Below is a small trained network, with its code and all its weights. Each question gives an input and a class and asks what happens when units are switched off, that is, made to give their printed mean instead of their output.

import numpy as np


def w(rows, s, z=0):
    codes = np.array(rows[::2]) - 128.0
    scale = np.full(codes.shape[1], s)
    scale[-1] = z or s
    return codes * scale


def f(y):
    return np.maximum(y, 0)


def log_softmax(a):
    a = a - a.max(-1, keepdims=True)
    return a - np.log(np.exp(a).sum(-1, keepdims=True))


def net(x, mask):
    res = np.array(x, float).reshape(1, 6) / 4 @ E
    y = f(res @ A[0][:, :-1].T + A[0][:, -1])
    res = res + np.where(mask, y, B[0][:, -1]) @ B[0][:, :-1]
    return log_softmax(res[-1] @ U[:, :-1].T + U[:, -1])


A, B = {}, {}
E = w([
[131,127,130,126],'x0',
[160,220,2,120],'x1',
[201,225,141,250],'x2',
[130,129,133,124],'x3',
[128,128,127,130],'x4',
[15,249,212,92],'x5',
],0.0085)
A[0] = w([
[71,126,169,24,116],'neuron 1',
[225,156,30,186,138],'neuron 2',
[83,224,152,102,72],'neuron 3',
[82,90,41,38,228],'neuron 4',
[143,166,63,169,117],'neuron 5',
[7,185,186,96,252],'neuron 6',
[76,101,209,102,193],'neuron 7',
[172,3,106,163,121],'neuron 8',
[126,118,206,234,164],'neuron 9',
[188,192,233,222,187],'neuron 10',
[120,199,53,59,130],'neuron 11',
[219,137,37,205,107],'neuron 12',
],0.011,0.0046)
B[0] = w([
[212,210,189,159,205],'neuron 1',
[122,146,197,68,231],'neuron 2',
[102,1,81,137,189],'neuron 3',
[156,86,64,155,221],'neuron 4',
[228,143,152,108,179],'neuron 5',
[207,133,134,190,252],'neuron 6',
[214,118,119,226,207],'neuron 7',
[110,65,46,130,203],'neuron 8',
[128,84,38,73,189],'neuron 9',
[59,69,87,98,222],'neuron 10',
[37,63,51,87,189],'neuron 11',
[146,173,196,54,224],'neuron 12',
],0.0086,0.014)
U = w([
[128,95,67,163,221],'0',
[85,88,82,80,227],'1',
[193,240,245,149,8],'2',
],0.012,0.0017)

Each question gives the input, the list of numbers given to net, and the class t.
The units are the neurons (one row each of A and B). Each row of codes is followed by its name. A weight is (code - 128) times the scale printed after its matrix; where a second scale follows, it is the last column's (A, B and U).
mask holds one flag per neuron, in row order. A switched-off neuron (its flag False) gives its mean, the last column of its row in B, instead of its output. The means were averaged over made-up inputs and are rounded, as every weight is.
A unit's drop is (log p(t) with every unit on - log p(t) with that unit switched off) / (log p(t) with every unit on - log p(t) with every unit switched off).
The circuit of an input: a set's keep is (log p(t) with only the set's units on - log p(t) with every unit switched off) / (log p(t) with every unit on - log p(t) with every unit switched off). Starting from all 12 units, units are removed one at a time, each time the one whose removal leaves the highest keep (on an exact tie, the one counted first), for as long as the keep stays at least 0.8.
circuit, biggest first: the units of the circuit, biggest drop first
k most important neurons: the k neurons with the biggest drops, biggest first
drop of u: that unit's drop, to one decimal
input [3,2,5,-7,-4,8], class 1: circuit, biggest first => [neuron 10]
input [6,-1,3,-4,7,-2], class 1: circuit, biggest first => [neuron 6; neuron 7]
input [8,2,0,2,5,8], class 0: circuit, biggest first => [neuron 3; neuron 6]
input [7,5,-4,2,2,4], class 0: circuit, biggest first => [neuron 6; neuron 2]
input [1,-3,3,-5,0,0], class 1: 2 most important neurons => [neuron 6; neuron 1]
input [2,1,0,-4,1,-2], class 1: 2 most important neurons => [neuron 1; neuron 6]
input [5,7,2,-2,-8,5], class 1: 4 most important neurons => [neuron 11; neuron 7; neuron 1; neuron 4]
input [-6,-7,8,3,-6,6], class 0: 2 most important neurons => [neuron 6; neuron 7]
input [5,8,6,-8,8,-4], class 2: drop of neuron 1 => 0.0
input [0,5,1,-6,8,-1], class 2: drop of neuron 10 => 0.3
input [6,-2,-5,-8,-8,7], class 2: drop of neuron 1 => 0.5
input [-3,-7,1,6,-2,6], class 0: drop of neuron 5 => 0.3
